Below are the code and all the weights of a small trained network. Each question names an input and a class and asks about switching units off, where a switched-off unit gives its printed mean instead of its output.

import numpy as np


def w(rows, s, z=0):
    codes = np.array(rows[::2]) - 128.0
    scale = np.full(codes.shape[1], s)
    scale[-1] = z or s
    return codes * scale


def f(y):
    return y / 2 * (1 + np.tanh(0.7978845608 * (y + 0.044715 * y**3)))


def log_softmax(a):
    a = a - a.max(-1, keepdims=True)
    return a - np.log(np.exp(a).sum(-1, keepdims=True))


def net(x, mask):
    res = np.array(x, float).reshape(1, 8) / 4 @ E
    y = f(res @ A[0][:, :-1].T + A[0][:, -1])
    res = res + np.where(mask, y, B[0][:, -1]) @ B[0][:, :-1]
    return log_softmax(res[-1] @ U[:, :-1].T + U[:, -1])


A, B = {}, {}
E = w([
[1,224,145],'x0',
[128,127,128],'x1',
[128,126,128],'x2',
[130,132,130],'x3',
[51,4,226],'x4',
[130,130,128],'x5',
[67,61,27],'x6',
[127,128,129],'x7',
],0.0059)
A[0] = w([
[101,87,170,102],'N0',
[148,172,84,116],'N1',
[127,108,94,51],'N2',
[62,171,141,98],'N3',
[84,108,76,79],'N4',
[169,89,111,64],'N5',
[195,142,220,73],'N6',
[94,80,8,78],'N7',
[122,140,73,122],'N8',
[68,173,133,100],'N9',
[165,104,145,51],'N10',
[172,187,101,80],'N11',
[111,98,168,67],'N12',
[194,88,125,143],'N13',
[233,82,162,78],'N14',
[44,162,202,95],'N15',
[154,179,91,140],'N16',
[215,62,133,113],'N17',
[101,99,74,75],'N18',
[172,52,49,89],'N19',
[134,160,103,57],'N20',
[102,105,72,84],'N21',
[155,162,206,60],'N22',
[105,87,180,67],'N23',
[90,95,174,74],'N24',
[179,166,125,98],'N25',
[109,80,182,66],'N26',
[70,133,81,88],'N27',
[153,165,64,45],'N28',
[72,173,138,96],'N29',
[87,75,163,101],'N30',
[185,86,120,72],'N31',
[84,73,46,97],'N32',
[92,85,59,85],'N33',
[141,181,87,78],'N34',
[183,73,128,99],'N35',
[154,161,94,47],'N36',
[161,101,129,49],'N37',
[172,168,166,254],'N38',
[172,169,222,60],'N39',
[153,106,128,47],'N40',
[118,170,6,148],'N41',
[84,166,129,57],'N42',
[101,82,186,84],'N43',
],0.012,0.0096)
B[0] = w([
[188,98,94,146],'N0',
[154,93,97,151],'N1',
[151,192,124,115],'N2',
[93,161,70,142],'N3',
[138,152,145,130],'N4',
[113,206,87,127],'N5',
[127,173,161,155],'N6',
[125,174,199,162],'N7',
[151,120,148,139],'N8',
[98,146,101,140],'N9',
[147,240,87,118],'N10',
[186,103,127,149],'N11',
[218,165,81,126],'N12',
[70,140,107,174],'N13',
[94,175,101,166],'N14',
[120,139,87,164],'N15',
[155,80,117,167],'N16',
[71,157,107,179],'N17',
[171,192,175,128],'N18',
[75,176,135,167],'N19',
[190,205,82,118],'N20',
[168,178,177,129],'N21',
[137,205,154,137],'N22',
[233,142,82,137],'N23',
[171,127,88,138],'N24',
[149,121,139,146],'N25',
[187,136,98,140],'N26',
[109,168,140,131],'N27',
[185,148,107,133],'N28',
[95,152,88,137],'N29',
[220,108,114,155],'N30',
[110,157,76,136],'N31',
[150,147,187,158],'N32',
[151,162,171,143],'N33',
[176,125,83,137],'N34',
[92,138,84,150],'N35',
[218,211,75,124],'N36',
[150,234,77,117],'N37',
[87,68,159,254],'N38',
[146,188,169,150],'N39',
[170,254,65,114],'N40',
[140,82,147,189],'N41',
[126,201,96,122],'N42',
[200,121,81,148],'N43',
],0.0086,0.0096)
U = w([
[252,105,44,71],'0',
[125,82,113,251],'1',
[90,168,33,14],'2',
[124,73,122,195],'3',
[128,78,121,199],'4',
[167,169,210,2],'5',
[126,60,116,144],'6',
[125,65,120,139],'7',
],0.014,0.0078)

Each question gives the input, the list of numbers given to net, and the class t.
The units are the neurons (one row each of A and B). Each row of codes is followed by its name. A weight is (code - 128) times the scale printed after its matrix; where a second scale follows, it is the last column's (A, B and U).
mask holds one flag per neuron, in row order. A switched-off neuron (its flag False) gives its mean, the last column of its row in B, instead of its output. The means were averaged over made-up inputs and are rounded, as every weight is.
A unit's drop is (log p(t) with every unit on - log p(t) with that unit switched off) / (log p(t) with every unit on - log p(t) with every unit switched off).
The circuit of an input: a set's keep is (log p(t) with only the set's units on - log p(t) with every unit switched off) / (log p(t) with every unit on - log p(t) with every unit switched off). Starting from the 12 units with the biggest drops (on a tie, the unit counted first), units are removed one at a time, each time the one whose removal leaves the highest keep (on an exact tie, the one counted first), for as long as the keep stays at least 0.8.
units of the circuit, in order: the units of the circuit, biggest drop first
most important unit: the unit with the biggest drop
top k neurons: the k neurons with the biggest drops, biggest first
drop when u is switched off: that unit's drop, to one decimal
input [-7,-1,-6,3,-4,-7,-8,5], class 5: units of the circuit, in order	(N6)
input [5,-2,-5,-3,-6,1,-3,3], class 0: units of the circuit, in order	(N34 N11)
input [8,3,4,8,-3,7,-2,3], class 2: units of the circuit, in order	(N3 N29)
input [-6,-1,6,-3,-4,2,-4,4], class 2: top 3 neurons	(N14 N17 N13)
input [-8,-4,1,-6,-7,4,4,4], class 2: top 3 neurons	(N19 N17 N13)
input [8,-1,-1,1,7,1,-1,8], class 2: top 2 neurons	(N3 N15)
input [-7,0,6,0,5,-1,-6,1], class 2: top 2 neurons	(N14 N17)
input [-2,-3,-1,-5,3,5,7,-4], class 5: top 2 neurons	(N7 N32)
input [-6,-4,4,-3,4,2,-8,5], class 5: top 2 neurons	(N6 N39)
input [0,4,3,8,6,-2,-8,-5], class 5: top 3 neurons	(N39 N6 N22)
input [0,-3,5,5,7,0,5,4], class 0: drop when N23 is switched off	0.1
input [8,-4,5,8,0,-2,7,1], class 2: drop when N17 is switched off	-0.1
input [1,3,5,0,6,-2,-4,1], class 0: drop when N43 is switched off	0.2
input [5,-2,0,1,-2,1,6,2], class 5: most important unit	N7
